Below are the code and all the weights of a small trained network. Each question names an input and a class and asks about switching units off, where a switched-off unit gives its printed mean instead of its output.

import numpy as np


def w(rows, s, z=0):
    codes = np.array(rows[::2]) - 128.0
    scale = np.full(codes.shape[1], s)
    scale[-1] = z or s
    return codes * scale


def norm(h):
    return h / np.sqrt((h * h).mean(-1, keepdims=True) + 1e-5)


def f(y):
    return np.maximum(y, 0)


def log_softmax(a):
    a = a - a.max(-1, keepdims=True)
    return a - np.log(np.exp(a).sum(-1, keepdims=True))


def net(x, mask):
    res = np.array(x, float).reshape(1, 7) / 4 @ E
    u = 0
    for l in range(3):
        y = f(norm(res) @ A[l][:, :-1].T + A[l][:, -1])
        res = res + np.where(mask[u : u + 3], y, B[l][:, -1]) @ B[l][:, :-1]
        u += 3
    return log_softmax(norm(res)[-1] @ U[:, :-1].T + U[:, -1])


A, B = {}, {}
E = w([
[43,216,237],'x0',
[230,65,150],'x1',
[254,209,135],'x2',
[215,91,201],'x3',
[139,130,172],'x4',
[110,65,229],'x5',
[62,8,48],'x6',
],0.0072)
A[0] = w([
[122,132,171,62],'0.n0',
[133,2,118,90],'0.n1',
[109,153,186,250],'0.n2',
],0.013,0.002)
B[0] = w([
[126,93,134,158],'0.n0',
[94,9,132,254],'0.n1',
[121,87,230,211],'0.n2',
],0.013,0.0061)
A[1] = w([
[128,26,119,117],'1.n0',
[157,216,36,162],'1.n1',
[255,36,168,5],'1.n2',
],0.0074,0.003)
B[1] = w([
[147,179,252,254],'1.n0',
[194,2,95,182],'1.n1',
[155,158,101,214],'1.n2',
],0.0079,0.0041)
A[2] = w([
[3,237,199,5],'2.n0',
[239,43,95,151],'2.n1',
[105,33,183,59],'2.n2',
],0.0057,0.0028)
B[2] = w([
[131,203,157,187],'2.n0',
[181,133,247,255],'2.n1',
[139,52,254,243],'2.n2',
],0.0085,0.0034)
U = w([
[104,6,123,152],'0',
[98,129,219,169],'1',
[142,137,140,42],'2',
[78,129,46,48],'3',
[132,176,86,7],'4',
[241,166,120,163],'5',
[83,198,70,161],'6',
],0.018)

Each question gives the input, the list of numbers given to net, and the class t.
The units are the neurons (one row each of A and B). Each row of codes is followed by its name. A weight is (code - 128) times the scale printed after its matrix; where a second scale follows, it is the last column's (A, B and U).
mask holds one flag per neuron, layer by layer. A switched-off neuron (its flag False) gives its mean, the last column of its row in B, instead of its output. The means were averaged over made-up inputs and are rounded, as every weight is.
A unit's drop is (log p(t) with every unit on - log p(t) with that unit switched off) / (log p(t) with every unit on - log p(t) with every unit switched off).
The circuit of an input: a set's keep is (log p(t) with only the set's units on - log p(t) with every unit switched off) / (log p(t) with every unit on - log p(t) with every unit switched off). Starting from all 9 units, units are removed one at a time, each time the one whose removal leaves the highest keep (on an exact tie, the one counted first), for as long as the keep stays at least 0.8.
units of the circuit, in order: the units of the circuit, biggest drop first
top k neurons: the k neurons with the biggest drops, biggest first
top k neurons in layer l: the k neurons of layer l with the biggest drops, biggest first
drop when u is switched off: that unit's drop, to one decimal
input [3,-5,-6,-7,0,-3,0], class 6: units of the circuit, in order -> [0.n1; 2.n2; 2.n1]
input [0,-5,8,-7,-6,1,4], class 5: units of the circuit, in order -> [0.n1; 1.n1]
input [-8,-6,-5,-4,-7,3,-7], class 6: top 2 neurons -> [2.n2; 0.n1]
input [7,0,-6,-5,1,-6,5], class 6: top 2 neurons -> [0.n1; 2.n2]
input [4,5,4,1,1,-8,8], class 5: top 2 neurons in layer 0 -> [0.n2; 0.n1]
input [-2,-1,-3,-6,-5,-2,-4], class 6: top neuron in layer 0 -> [0.n1]
input [5,-5,-8,-1,-2,-7,0], class 6: drop when 2.n2 is switched off -> 0.1
input [-2,-5,-3,-3,-5,-4,-6], class 6: drop when 1.n1 is switched off -> -0.1
input [0,3,0,0,-1,-1,-2], class 5: drop when 0.n2 is switched off -> 0.1
input [1,-7,-5,-8,2,-2,-5], class 6: drop when 2.n2 is switched off -> 0.2
